Small tables with named rows and columns. After each table, cells are looked up by row and column.

Bub.tsv
	Nat	Pibu	Lef	Dorap	Pem	Pimazog
Miresi	7.910	1.641	2.806	4.270	2.680	4.694
Gogug	2.823	4.176	4.479	4.854	2.412	4.734
Notenik	5.079	1.854	4.024	4.461	2.461	5.196
Nub	3.960	6.444	3.960	5.583	3.273	2.718
Gavedi	4.243	3.666	3.705	4.465	2.660	6.698
Bibome	4.485	5.691	3.647	5.676	3.502	2.844
Bapal	4.007	8.090	5.661	3.782	7.034	3.930
Rina	8.114	2.038	3.695	3.832	4.829	4.511

What is the Pibu of Gogug in Bub? 4.176
What is the Lef of Miresi in Bub? 2.806
What is the Dorap of Bibome in Bub? 5.676
What is the Nat of Nub in Bub? 3.960
What is the Pimazog of Bapal in Bub? 3.930
What is the Nat of Gavedi in Bub? 4.243

Tuf:
fields: Ledekiv, Mez, Bugeris, Pasivib, Gup, Pel, Rog, Botopit, Vun, Ver
Febo: [168, 110, 112, 73, 181, 184, 144, 68, 100, 78]
Ful: [134, 54, 99, 141, 44, 88, 111, 132, 108, 85]
Rezile: [127, 160, 146, 87, 196, 145, 126, 90, 126, 107]
Fep: [99, 126, 150, 62, 233, 182, 110, 40, 100, 107]

What is the Rog of Febo in Tuf?
144
What is the Botopit of Fep in Tuf?
40
What is the Bugeris of Fep in Tuf?
150
What is the Pasivib of Febo in Tuf?
73
What is the Ver of Rezile in Tuf?
107
What is the Pel of Fep in Tuf?
182
What is the Botopit of Ful in Tuf?
132
What is the Ledekiv of Ful in Tuf?
134
What is the Ver of Ful in Tuf?
85
What is the Bugeris of Ful in Tuf?
99
What is the Mez of Ful in Tuf?
54
What is the Pel of Ful in Tuf?
88
What is the Gup of Febo in Tuf?
181
Row with the largest Pel: Febo

Kedepot =
	Vuza	Romeb	Zosezoz	Miz	Vin	Kav	Kos
Sabofod	100	136	138	98	139	127	130
Zevad	116	87	135	145	76	89	108
Furev	36	122	112	101	158	141	135
Lezabi	129	156	96	117	125	47	103
Zenuvoz	126	146	109	212	53	117	207
Mun	153	112	140	136	149	151	122
Bani	102	183	150	117	151	88	168
Subu	84	179	40	148	104	60	88
Patini	97	110	130	108	136	102	150
Sas	150	82	155	120	149	205	212
Voz	124	134	117	132	118	160	134
Luguv	104	152	139	124	140	153	114

Mun, Kos: 122
Furev, Kos: 135
Voz, Romeb: 134
Sabofod, Zosezoz: 138
Voz, Vin: 118
Lezabi, Vuza: 129
Subu, Zosezoz: 40
Which row has the largest Zosezoz? Sas

Rur =
,Gik,Kinu,Pobivi,Gif,Kapuguz,Kemod,Nineg,Sak,Zufun
Gesu,29.261,42.451,34.156,52.593,51.855,29.966,33.163,36.106,39.863
Gireza,30.833,42.415,56.288,40.376,19.109,69.715,58.007,25.701,57.226
Porogud,38.278,35.339,12.634,54.211,16.404,27.910,36.861,40.172,44.092
Mufovu,11.788,56.894,52.950,46.044,37.796,26.301,22.503,23.299,27.374
Fof,35.035,56.857,39.327,36.559,47.678,67.026,44.933,26.199,46.708
Zako,34.881,37.400,52.989,37.968,40.005,46.127,35.079,36.508,38.777
Rara,0.816,83.154,60.832,61.606,58.580,22.957,22.773,28.513,34.190
Kes,26.333,41.714,17.063,12.924,30.240,37.154,50.869,28.912,16.264
Rut,41.798,46.365,41.825,42.529,27.607,15.726,32.794,35.762,55.047
Dov,64.884,47.704,25.203,14.582,73.385,7.632,15.550,75.114,24.250
Tenive,37.203,24.905,24.548,44.377,27.654,36.548,39.198,38.650,47.600
Fos,30.606,29.488,52.028,54.692,44.527,37.330,36.689,30.378,36.933

Nineg of Dov = 15.550
Nineg of Kes = 50.869
Kemod of Rut = 15.726
Zufun of Kes = 16.264
Kapuguz of Tenive = 27.654
Gik of Fos = 30.606
Kemod of Zako = 46.127
Kemod of Fof = 67.026
Kinu of Gireza = 42.415
Gif of Rara = 61.606
Sak of Dov = 75.114
Sak of Tenive = 38.650
Kapuguz of Mufovu = 37.796
Gik of Rara = 0.816
Sak of Rut = 35.762

Table Sovat
	Rud	Sufa	Sut
Bedus	138	100	76
Mal	8	112	74
Fakob	192	58	122
Fumo	68	55	78
Sapi	80	92	57
Busaz	101	55	46
Zoko	114	98	97
Pivuz	41	81	32
Zene	75	81	58
Kov	64	67	85
Divot	52	70	50
Bisez	25	76	65
Vitus	36	108	83
Tig	19	159	57

Mal, Rud => 8
Bisez, Sut => 65
Kov, Sufa => 67
Tig, Sufa => 159
Fumo, Sufa => 55
Divot, Rud => 52
Vitus, Rud => 36
Vitus, Sut => 83
Mal, Sut => 74
Tig, Rud => 19
Fumo, Sut => 78
Pivuz, Sufa => 81
Busaz, Sut => 46
Sapi, Rud => 80
Pivuz, Rud => 41
Vitus, Sufa => 108
Bedus, Sut => 76
Bedus, Sufa => 100

Table Mezuzuv
fields: Levep, Dotel
Detak: [6.175, 5.428]
Zedo: [3.450, 3.072]
Rodadig: [4.737, 8.915]
Lisate: [5.066, 5.457]
Paralu: [3.507, 4.895]
Sito: [7.008, 5.249]
Rudutep: [5.163, 5.171]
Bug: [3.528, 5.431]
Gub: [3.578, 5.575]
Bel: [5.895, 3.001]
Zogaz: [7.357, 5.367]
Vanozel: [4.592, 6.449]
Bof: [2.454, 4.926]
Tinoz: [6.812, 4.393]

What is the Dotel of Bug in Mezuzuv? 5.431
What is the Dotel of Detak in Mezuzuv? 5.428
What is the Dotel of Rudutep in Mezuzuv? 5.171
What is the Levep of Paralu in Mezuzuv? 3.507
What is the Dotel of Sito in Mezuzuv? 5.249
What is the Dotel of Bof in Mezuzuv? 4.926
What is the Levep of Vanozel in Mezuzuv? 4.592
What is the Dotel of Vanozel in Mezuzuv? 6.449
What is the Levep of Sito in Mezuzuv? 7.008
What is the Levep of Lisate in Mezuzuv? 5.066
What is the Levep of Bug in Mezuzuv? 3.528
What is the Dotel of Tinoz in Mezuzuv? 4.393
What is the Levep of Gub in Mezuzuv? 3.578
What is the Levep of Tinoz in Mezuzuv? 6.812
What is the Levep of Zogaz in Mezuzuv? 7.357
What is the Dotel of Bel in Mezuzuv? 3.001
What is the Dotel of Gub in Mezuzuv? 5.575
What is the Dotel of Zogaz in Mezuzuv? 5.367
What is the Levep of Detak in Mezuzuv? 6.175
What is the Dotel of Zedo in Mezuzuv? 3.072

Table Vakaz
	Runa	Vata	Nel	Gab	Lek	Lenuv	Balo	Rimi	Numotu
Fizap	222	153	178	185	144	189	220	57	53
Nekoded	77	206	62	95	153	220	163	169	46
Zise	101	160	174	202	203	243	113	172	87

What is the Vata of Fizap in Vakaz?
153
What is the Lenuv of Zise in Vakaz?
243
What is the Nel of Fizap in Vakaz?
178
What is the Runa of Fizap in Vakaz?
222
What is the Gab of Nekoded in Vakaz?
95
What is the Balo of Nekoded in Vakaz?
163
What is the Rimi of Nekoded in Vakaz?
169
What is the Rimi of Fizap in Vakaz?
57
What is the Vata of Nekoded in Vakaz?
206
What is the Numotu of Zise in Vakaz?
87
What is the Gab of Fizap in Vakaz?
185
What is the Lek of Fizap in Vakaz?
144
What is the Gab of Zise in Vakaz?
202
What is the Nel of Zise in Vakaz?
174
What is the Lek of Nekoded in Vakaz?
153
What is the Lenuv of Fizap in Vakaz?
189
What is the Balo of Zise in Vakaz?
113
What is the Runa of Nekoded in Vakaz?
77
What is the Lenuv of Nekoded in Vakaz?
220
What is the Nel of Nekoded in Vakaz?
62

Zasena:
	Vateva	Goze	Nomu	Vez	Lege	Vedug	Kave
Pelufo	47.2	36.6	35.7	47.5	54.3	43.5	37.3
Ragumu	46.2	36.6	56.2	23.8	44.9	29.6	23.7
Zabeg	38.7	38.1	38.0	41.4	45.4	47.9	36.6
Zod	16.4	62.5	46.5	52.4	54.9	40.6	38.9
Tigob	35.1	40.2	60.6	60.2	29.0	61.2	50.1
Solomes	56.7	34.2	40.5	30.3	35.3	50.7	50.5
Luzilo	20.0	77.7	48.6	50.4	54.4	40.4	36.4
Lupoveb	40.5	44.6	40.0	42.1	45.4	53.2	36.0
Vezo	37.3	39.4	49.3	49.7	42.2	35.0	43.3
Morise	44.5	40.3	44.9	50.8	43.4	35.4	39.4
Nom	39.6	55.0	48.6	51.0	48.3	43.3	46.5
Moz	46.0	42.8	34.1	36.9	38.6	51.7	42.3
Bigi	60.8	42.7	44.5	33.4	32.0	43.3	47.0
Toluf	40.5	26.3	68.3	27.0	55.1	30.1	20.8

Vedug of Luzilo = 40.4
Kave of Ragumu = 23.7
Vez of Solomes = 30.3
Goze of Ragumu = 36.6
Goze of Toluf = 26.3
Vez of Zabeg = 41.4
Nomu of Pelufo = 35.7

Table Movat
columns: Befonit, Ruf, Vala, Mur, Saduka, Kesigeg, Volalob, Kek
Zufu: [7132, 1386, 3368, 4095, 4669, 4304, 2819, 5796]
Vege: [5134, 5981, 5757, 5296, 5263, 5556, 5780, 5268]
Vabutuf: [5096, 5977, 3065, 7543, 6723, 3738, 5729, 3577]
Nuloz: [6124, 3816, 6410, 3305, 4109, 6251, 4494, 6787]
Rufepob: [3767, 8258, 8817, 4515, 4540, 7192, 7218, 6703]
Zirobun: [4922, 6347, 3679, 7467, 6802, 4085, 5840, 3595]
Gapuv: [4267, 7568, 5395, 6916, 6530, 5124, 6776, 4497]
Tepoma: [5733, 4631, 5564, 4424, 4577, 5516, 4848, 5776]
Vuz: [5117, 5605, 4479, 6376, 5969, 4752, 5823, 4492]
Vov: [6874, 2163, 1460, 6382, 5771, 3090, 3291, 4143]

What is the Saduka of Vov in Movat?
5771
What is the Volalob of Vuz in Movat?
5823
What is the Befonit of Nuloz in Movat?
6124
What is the Ruf of Zufu in Movat?
1386
What is the Kesigeg of Zirobun in Movat?
4085
What is the Saduka of Zirobun in Movat?
6802
What is the Volalob of Vabutuf in Movat?
5729
What is the Ruf of Vege in Movat?
5981

